Below is a small trained network, with its code and all its weights. Each question gives an input and a target symbol and asks what happens when units are switched off, that is, made to give their printed mean instead of their output.

import numpy as np


def w(rows, s, z=0):
    codes = np.array(rows[::2]) - 128.0
    scale = np.full(codes.shape[1], s)
    scale[-1] = z or s
    return codes * scale


def f(y):
    return np.maximum(y, 0)


def softmax(a):
    e = np.exp(a - a.max(-1, keepdims=True))
    return e / e.sum(-1, keepdims=True)


def log_softmax(a):
    a = a - a.max(-1, keepdims=True)
    return a - np.log(np.exp(a).sum(-1, keepdims=True))


def net(x, mask):
    ids = ['ΘΛΞΠΣΦαβγδεζμτψω'.index(c) for c in x.split()]
    T = len(ids)
    res = E[ids] + P[:T]
    u = 0
    for l in range(2):
        r = res
        for j in range(3):
            rows = slice(3 * j, 3 * j + 3)
            q, k, v = (r @ M[l][rows].T for M in (Q, K, V))
            z = softmax(np.where(np.tri(T) > 0, q @ k.T / 3**0.5, -1e9)) @ v
            o = O[l][rows]
            res = res + np.where(mask[u + j], z, o[:, -1]) @ o[:, :-1]
        u += 3
        y = f(res @ A[l][:, :-1].T + A[l][:, -1])
        res = res + np.where(mask[u : u + 8], y, B[l][:, -1]) @ B[l][:, :-1]
        u += 8
    return log_softmax(res[-1] @ U[:, :-1].T + U[:, -1])


Q, K, V, O, A, B = {}, {}, {}, {}, {}, {}
E = w([
[141,177,54],'Θ',
[145,187,56],'Λ',
[249,72,101],'Ξ',
[144,112,80],'Π',
[177,54,147],'Σ',
[81,236,21],'Φ',
[18,127,123],'α',
[64,126,218],'β',
[251,104,64],'γ',
[151,105,121],'δ',
[128,117,136],'ε',
[109,196,184],'ζ',
[151,59,185],'μ',
[145,99,126],'τ',
[100,91,93],'ψ',
[90,45,144],'ω',
],0.014)
P = w([
[90,2,54],'0',
[125,46,87],'1',
[150,71,102],'2',
[158,86,106],'3',
[169,98,116],'4',
[166,105,109],'5',
],0.007)
Q[0] = w([
[125,1,121],'0.h1',
[140,183,174],'0.h1',
[126,26,143],'0.h1',
[66,68,58],'0.h2',
[91,157,191],'0.h2',
[74,145,187],'0.h2',
[240,145,118],'0.h3',
[65,124,112],'0.h3',
[190,154,177],'0.h3',
],0.013)
K[0] = w([
[168,207,75],'0.h1',
[145,106,154],'0.h1',
[168,186,97],'0.h1',
[247,148,94],'0.h2',
[101,111,183],'0.h2',
[125,78,205],'0.h2',
[152,119,93],'0.h3',
[107,125,117],'0.h3',
[157,203,95],'0.h3',
],0.015)
V[0] = w([
[150,107,180],'0.h1',
[142,92,156],'0.h1',
[23,134,73],'0.h1',
[206,213,161],'0.h2',
[113,205,253],'0.h2',
[28,149,101],'0.h2',
[94,193,104],'0.h3',
[170,120,98],'0.h3',
[119,165,235],'0.h3',
],0.0052)
O[0] = w([
[100,165,82,87],'0.h1',
[128,131,75,112],'0.h1',
[200,146,192,185],'0.h1',
[192,97,238,92],'0.h2',
[89,102,94,2],'0.h2',
[252,32,188,166],'0.h2',
[13,193,141,120],'0.h3',
[173,122,196,152],'0.h3',
[94,106,95,41],'0.h3',
],0.004,0.0057)
A[0] = w([
[88,138,88,61],'0.n1',
[219,18,92,160],'0.n2',
[110,214,169,103],'0.n3',
[110,27,153,1],'0.n4',
[242,114,150,179],'0.n5',
[33,67,206,157],'0.n6',
[183,82,254,174],'0.n7',
[139,74,208,205],'0.n8',
],0.0089,0.004)
B[0] = w([
[177,150,155,144],'0.n1',
[127,71,46,254],'0.n2',
[210,1,149,142],'0.n3',
[4,93,147,150],'0.n4',
[76,70,88,227],'0.n5',
[112,194,183,168],'0.n6',
[86,56,162,204],'0.n7',
[77,116,169,190],'0.n8',
],0.0088,0.0078)
Q[1] = w([
[83,76,143],'1.h1',
[151,113,209],'1.h1',
[132,208,155],'1.h1',
[53,161,115],'1.h2',
[102,135,206],'1.h2',
[182,125,120],'1.h2',
[131,228,175],'1.h3',
[6,79,111],'1.h3',
[87,148,81],'1.h3',
],0.012)
K[1] = w([
[169,199,84],'1.h1',
[65,134,57],'1.h1',
[82,107,165],'1.h1',
[1,176,184],'1.h2',
[10,68,92],'1.h2',
[187,152,85],'1.h2',
[112,14,100],'1.h3',
[67,183,155],'1.h3',
[201,153,220],'1.h3',
],0.0081)
V[1] = w([
[29,218,2],'1.h1',
[167,220,212],'1.h1',
[208,87,123],'1.h1',
[195,122,145],'1.h2',
[162,72,135],'1.h2',
[245,115,131],'1.h2',
[141,65,141],'1.h3',
[199,41,164],'1.h3',
[174,164,115],'1.h3',
],0.0054)
O[1] = w([
[255,186,156,204],'1.h1',
[88,131,76,2],'1.h1',
[120,74,122,135],'1.h1',
[211,67,154,98],'1.h2',
[68,99,75,144],'1.h2',
[79,101,77,93],'1.h2',
[148,117,174,140],'1.h3',
[111,143,134,115],'1.h3',
[195,164,167,105],'1.h3',
],0.0091,0.0075)
A[1] = w([
[62,134,199,69],'1.n1',
[130,111,105,9],'1.n2',
[130,15,98,39],'1.n3',
[98,165,107,60],'1.n4',
[37,122,116,123],'1.n5',
[159,169,7,135],'1.n6',
[138,110,164,48],'1.n7',
[136,217,164,205],'1.n8',
],0.013,0.012)
B[1] = w([
[231,101,129,165],'1.n1',
[254,171,142,132],'1.n2',
[67,180,76,247],'1.n3',
[58,207,203,129],'1.n4',
[109,122,239,156],'1.n5',
[245,109,210,224],'1.n6',
[121,200,212,132],'1.n7',
[41,201,58,198],'1.n8',
],0.011,0.015)
U = w([
[66,60,182,143],'Θ',
[208,62,55,44],'Λ',
[138,129,125,52],'Ξ',
[128,86,128,207],'Π',
[243,84,176,72],'Σ',
[134,127,124,72],'Φ',
[28,142,105,2],'α',
[158,200,115,244],'β',
[170,51,168,214],'γ',
[91,159,46,52],'δ',
[153,94,150,150],'ε',
[116,131,120,74],'ζ',
[109,103,98,220],'μ',
[42,217,126,83],'τ',
[100,110,100,151],'ψ',
[142,158,245,22],'ω',
],0.012,0.0067)

Each question gives the input, a string of symbols that net reads in full, and the target symbol t.
The units are the heads (3 rows each of Q, K, V and O) and the neurons (one row each of A and B). Each row of codes is followed by its name. A weight is (code - 128) times the scale printed after its matrix; where a second scale follows, it is the last column's (O, A, B and U).
mask holds one flag per unit, layer by layer, with each layer's heads first. A switched-off unit (its flag False) gives its mean, the last column of its rows in O or B, instead of its output. The means were averaged over made-up inputs and are rounded, as every weight is.
A unit's drop is (log p(t) with every unit on - log p(t) with that unit switched off) / (log p(t) with every unit on - log p(t) with every unit switched off).
The circuit of an input: a set's keep is (log p(t) with only the set's units on - log p(t) with every unit switched off) / (log p(t) with every unit on - log p(t) with every unit switched off). Starting from the 12 units with the biggest drops (on a tie, the unit counted first), units are removed one at a time, each time the one whose removal leaves the highest keep (on an exact tie, the one counted first), for as long as the keep stays at least 0.8.
units of the circuit, in order: the units of the circuit, biggest drop first
unit that matters most: the unit with the biggest drop
top k neurons: the k neurons with the biggest drops, biggest first
k most important neurons of layer l: the k neurons of layer l with the biggest drops, biggest first
heads that matter: for each layer, one digit per head in row order, 1 if its drop is at least 0.15 and else 0, layers parted by /
drop of u: that unit's drop, to one decimal
input Π Φ γ ζ, target γ: units of the circuit, in order : (1.n3 0.n3 1.n8 1.n6)
input Φ ω γ Φ, target τ: top 2 neurons : (0.n2 0.n5)
input Φ ω β Φ β μ, target Θ: 2 most important neurons of layer 1 : (1.n6 1.n5)
input β β ω, target Θ: top 3 neurons : (1.n6 1.n5 0.n2)
input Φ Φ Φ Θ, target Σ: unit that matters most : 1.n3
input Φ δ β, target ω: top 3 neurons : (1.n1 1.n3 0.n6)
input β β Φ β, target β: units of the circuit, in order : (1.n8 1.h1 0.n6)
input Φ Φ γ γ ψ μ, target Θ: units of the circuit, in order : (0.n8 0.n7 1.n6)
input β Λ μ ω Φ γ, target Λ: top 4 neurons : (1.n3 0.n2 1.n6 1.n8)
input Φ α γ Φ Σ, target α: top 3 neurons : (1.n3 0.n2 1.n6)
input Φ γ Φ Φ Φ β, target ω: 3 most important neurons of layer 1 : (1.n1 1.n3 1.n7)
input Φ ω Φ Π, target Λ: top 2 neurons : (1.n8 0.n2)
input γ γ γ, target Λ: 3 most important neurons of layer 0 : (0.n2 0.n7 0.n8)
input Φ Φ β Φ, target ω: 2 most important neurons of layer 1 : (1.n6 1.n5)
input β Φ γ β Φ β, target β: top 4 neurons : (1.n1 1.n8 1.n3 1.n6)
input Φ Σ Φ β Φ ω, target Θ: top 4 neurons : (1.n6 0.n2 1.n5 0.n4)
input Φ Θ Φ Π, target Λ: heads that matter : 000 / 101
input Φ β Φ, target ω: top 2 neurons : (1.n6 0.n2)
input ω β Π Λ, target Σ: top 2 neurons : (1.n3 1.n6)
input ψ γ γ Φ α, target τ: top 3 neurons : (1.n8 1.n6 0.n7)
input γ γ ε Π Φ Λ, target Σ: drop of 1.n6 : 0.2
input β Φ γ Φ γ α, target τ: drop of 1.h2 : 0.1
